Below is a small trained network, with its code and all its weights. Each question gives an input and a class and asks what happens when units are switched off, that is, made to give their printed mean instead of their output.

import numpy as np


def w(rows, s, z=0):
    codes = np.array(rows[::2]) - 128.0
    scale = np.full(codes.shape[1], s)
    scale[-1] = z or s
    return codes * scale


def norm(h):
    return h / np.sqrt((h * h).mean(-1, keepdims=True) + 1e-5)


def f(y):
    return np.maximum(y, 0)


def log_softmax(a):
    a = a - a.max(-1, keepdims=True)
    return a - np.log(np.exp(a).sum(-1, keepdims=True))


def net(x, mask):
    res = np.array(x, float).reshape(1, 4) / 4 @ E
    u = 0
    for l in range(4):
        y = f(norm(res) @ A[l][:, :-1].T + A[l][:, -1])
        res = res + np.where(mask[u : u + 6], y, B[l][:, -1]) @ B[l][:, :-1]
        u += 6
    return log_softmax(norm(res)[-1] @ U[:, :-1].T + U[:, -1])


A, B = {}, {}
E = w([
[71,130,95,139,106,112,26,2,89,159,199,80],'x0',
[87,70,97,129,67,124,133,119,157,176,125,212],'x1',
[120,122,170,74,157,209,121,98,106,184,74,135],'x2',
[91,76,96,174,106,150,119,105,124,61,47,94],'x3',
],0.0074)
A[0] = w([
[109,132,132,128,148,119,112,110,137,53,44,32,55],'0.n0',
[145,149,131,134,125,63,108,170,128,57,171,67,61],'0.n1',
[150,164,133,114,181,135,127,179,123,89,115,87,90],'0.n2',
[131,181,154,137,158,136,120,110,116,119,155,8,3],'0.n3',
[138,160,169,78,172,172,101,121,115,165,71,53,52],'0.n4',
[139,204,162,83,192,100,127,158,137,158,185,83,49],'0.n5',
],0.013,0.0042)
B[0] = w([
[225,95,134,177,22,195,92,156,61,132,158,150,251],'0.n0',
[53,197,110,207,183,185,225,54,162,133,140,180,243],'0.n1',
[148,85,137,45,187,39,132,152,106,70,92,159,232],'0.n2',
[182,49,98,20,236,35,109,105,94,67,122,117,242],'0.n3',
[55,195,97,194,204,177,218,57,179,141,137,171,236],'0.n4',
[238,90,128,187,2,203,78,157,59,129,161,145,254],'0.n5',
],0.009,0.0089)
A[1] = w([
[113,145,112,99,160,107,53,52,110,139,191,9,92],'1.n0',
[136,168,161,75,148,89,117,225,183,115,69,43,72],'1.n1',
[117,151,151,114,123,111,113,140,147,143,117,78,99],'1.n2',
[106,78,116,108,42,90,85,148,163,176,117,151,20],'1.n3',
[110,161,189,83,131,90,98,172,144,147,110,26,73],'1.n4',
[64,71,99,59,109,52,111,123,207,197,94,188,5],'1.n5',
],0.013,0.0031)
B[1] = w([
[116,182,214,122,61,65,143,171,164,120,32,213,254],'1.n0',
[119,192,176,197,87,126,167,160,131,149,73,138,145],'1.n1',
[154,139,127,108,104,144,124,109,137,119,104,123,128],'1.n2',
[193,104,119,87,171,140,103,114,92,70,156,110,220],'1.n3',
[109,129,104,164,122,143,144,91,135,138,140,142,128],'1.n4',
[149,148,114,47,254,132,130,108,102,38,170,72,241],'1.n5',
],0.0094,0.0062)
A[2] = w([
[108,144,66,196,111,12,144,172,174,87,223,98,20],'2.n0',
[139,166,181,131,165,113,168,230,139,139,96,65,114],'2.n1',
[185,171,156,88,139,98,111,160,121,243,251,126,4],'2.n2',
[110,212,84,183,173,127,153,100,197,124,160,85,106],'2.n3',
[99,184,164,113,136,83,113,132,140,152,159,79,59],'2.n4',
[121,131,134,144,119,108,126,143,156,146,117,72,93],'2.n5',
],0.014,0.0019)
B[2] = w([
[184,188,139,225,164,234,223,66,150,120,87,179,241],'2.n0',
[118,156,132,77,77,33,65,140,162,147,111,148,245],'2.n1',
[254,115,121,174,56,230,128,106,65,140,84,185,252],'2.n2',
[40,82,101,121,151,100,179,160,118,114,219,147,243],'2.n3',
[122,158,135,175,109,91,126,159,169,126,174,93,150],'2.n4',
[146,123,113,125,137,104,101,114,136,152,112,103,128],'2.n5',
],0.0077,0.0037)
A[3] = w([
[111,32,75,151,103,120,160,114,110,154,146,230,254],'3.n0',
[177,118,133,176,65,198,85,139,136,118,108,53,91],'3.n1',
[69,30,69,204,108,135,124,121,117,76,26,67,59],'3.n2',
[101,129,155,68,187,209,130,90,126,250,83,131,79],'3.n3',
[130,196,182,104,84,88,110,178,170,116,66,145,129],'3.n4',
[153,131,114,124,142,135,180,213,156,146,115,113,146],'3.n5',
],0.016,0.0031)
B[3] = w([
[46,125,130,86,117,118,93,160,185,170,123,60,253],'3.n0',
[91,86,109,111,91,155,90,169,112,127,172,85,173],'3.n1',
[240,170,146,140,115,148,149,119,102,184,166,214,158],'3.n2',
[127,160,94,237,115,119,209,125,153,74,176,154,156],'3.n3',
[66,113,154,116,95,111,95,147,161,143,105,119,188],'3.n4',
[117,133,128,142,119,97,62,6,88,126,143,119,161],'3.n5',
],0.012,0.016)
U = w([
[227,101,110,68,233,103,137,97,59,34,126,139,142],'0',
[207,104,110,156,17,221,92,157,84,184,184,154,146],'1',
[56,195,93,224,168,162,254,79,195,127,155,168,136],'2',
[79,153,190,99,70,28,68,110,161,140,44,159,154],'3',
[49,97,108,55,170,118,110,190,151,129,155,15,205],'4',
[161,154,140,166,181,71,181,199,113,219,73,35,2],'5',
[166,146,135,167,183,64,195,197,110,233,51,34,2],'6',
[154,140,121,152,161,63,203,220,115,197,61,57,26],'7',
],0.0091,0.0065)

Each question gives the input, the list of numbers given to net, and the class t.
The units are the neurons (one row each of A and B). Each row of codes is followed by its name. A weight is (code - 128) times the scale printed after its matrix; where a second scale follows, it is the last column's (A, B and U).
mask holds one flag per neuron, layer by layer. A switched-off neuron (its flag False) gives its mean, the last column of its row in B, instead of its output. The means were averaged over made-up inputs and are rounded, as every weight is.
A unit's drop is (log p(t) with every unit on - log p(t) with that unit switched off) / (log p(t) with every unit on - log p(t) with every unit switched off).
The circuit of an input: a set's keep is (log p(t) with only the set's units on - log p(t) with every unit switched off) / (log p(t) with every unit on - log p(t) with every unit switched off). Starting from the 12 units with the biggest drops (on a tie, the unit counted first), units are removed one at a time, each time the one whose removal leaves the highest keep (on an exact tie, the one counted first), for as long as the keep stays at least 0.8.
circuit, biggest first: the units of the circuit, biggest drop first
most important unit: the unit with the biggest drop
top k neurons: the k neurons with the biggest drops, biggest first
top k neurons in layer l: the k neurons of layer l with the biggest drops, biggest first
input [-1,1,-4,6], class 1: most important unit => 0.n0
input [-7,-7,7,8], class 1: top 3 neurons in layer 0 => 0.n0; 0.n3; 0.n1
input [2,8,-1,6], class 0: top 3 neurons in layer 0 => 0.n5; 0.n0; 0.n1
input [2,-6,3,-7], class 1: top 2 neurons in layer 0 => 0.n5; 0.n1
input [-5,8,1,5], class 0: circuit, biggest first => 0.n5; 0.n0; 1.n5; 3.n0
input [7,-8,2,-4], class 0: top 3 neurons in layer 0 => 0.n3; 0.n5; 0.n4
input [6,5,-6,-1], class 2: top 4 neurons => 0.n3; 0.n5; 2.n0; 0.n2
input [4,6,-7,-1], class 2: top 2 neurons => 0.n5; 0.n2
input [-6,8,5,-3], class 0: top 3 neurons in layer 0 => 0.n1; 0.n5; 0.n0
input [-6,6,0,-1], class 0: top 4 neurons => 1.n5; 0.n5; 0.n0; 0.n1
input [3,-6,-2,3], class 0: top 2 neurons => 0.n3; 0.n0
input [3,2,8,6], class 2: top 2 neurons => 0.n4; 0.n5
input [7,2,5,3], class 3: top 3 neurons => 1.n0; 0.n1; 0.n5
input [-3,0,2,2], class 4: most important unit => 3.n0
input [-8,-2,-6,0], class 3: top 3 neurons => 0.n4; 2.n1; 0.n2
input [5,0,6,3], class 2: top 2 neurons => 0.n4; 3.n3
input [-5,-3,-2,1], class 3: top 2 neurons => 0.n2; 0.n3
input [5,7,-6,7], class 0: top 2 neurons => 0.n1; 0.n5
input [7,-2,5,0], class 3: top 3 neurons => 1.n0; 0.n1; 0.n3
input [-8,-4,0,-6], class 3: most important unit => 0.n2
input [2,-3,-5,7], class 1: top 2 neurons => 0.n0; 3.n2
input [-2,-7,6,-8], class 1: top 2 neurons in layer 1 => 1.n5; 1.n3
input [2,6,-2,1], class 0: top 4 neurons in layer 0 => 0.n5; 0.n1; 0.n0; 0.n4
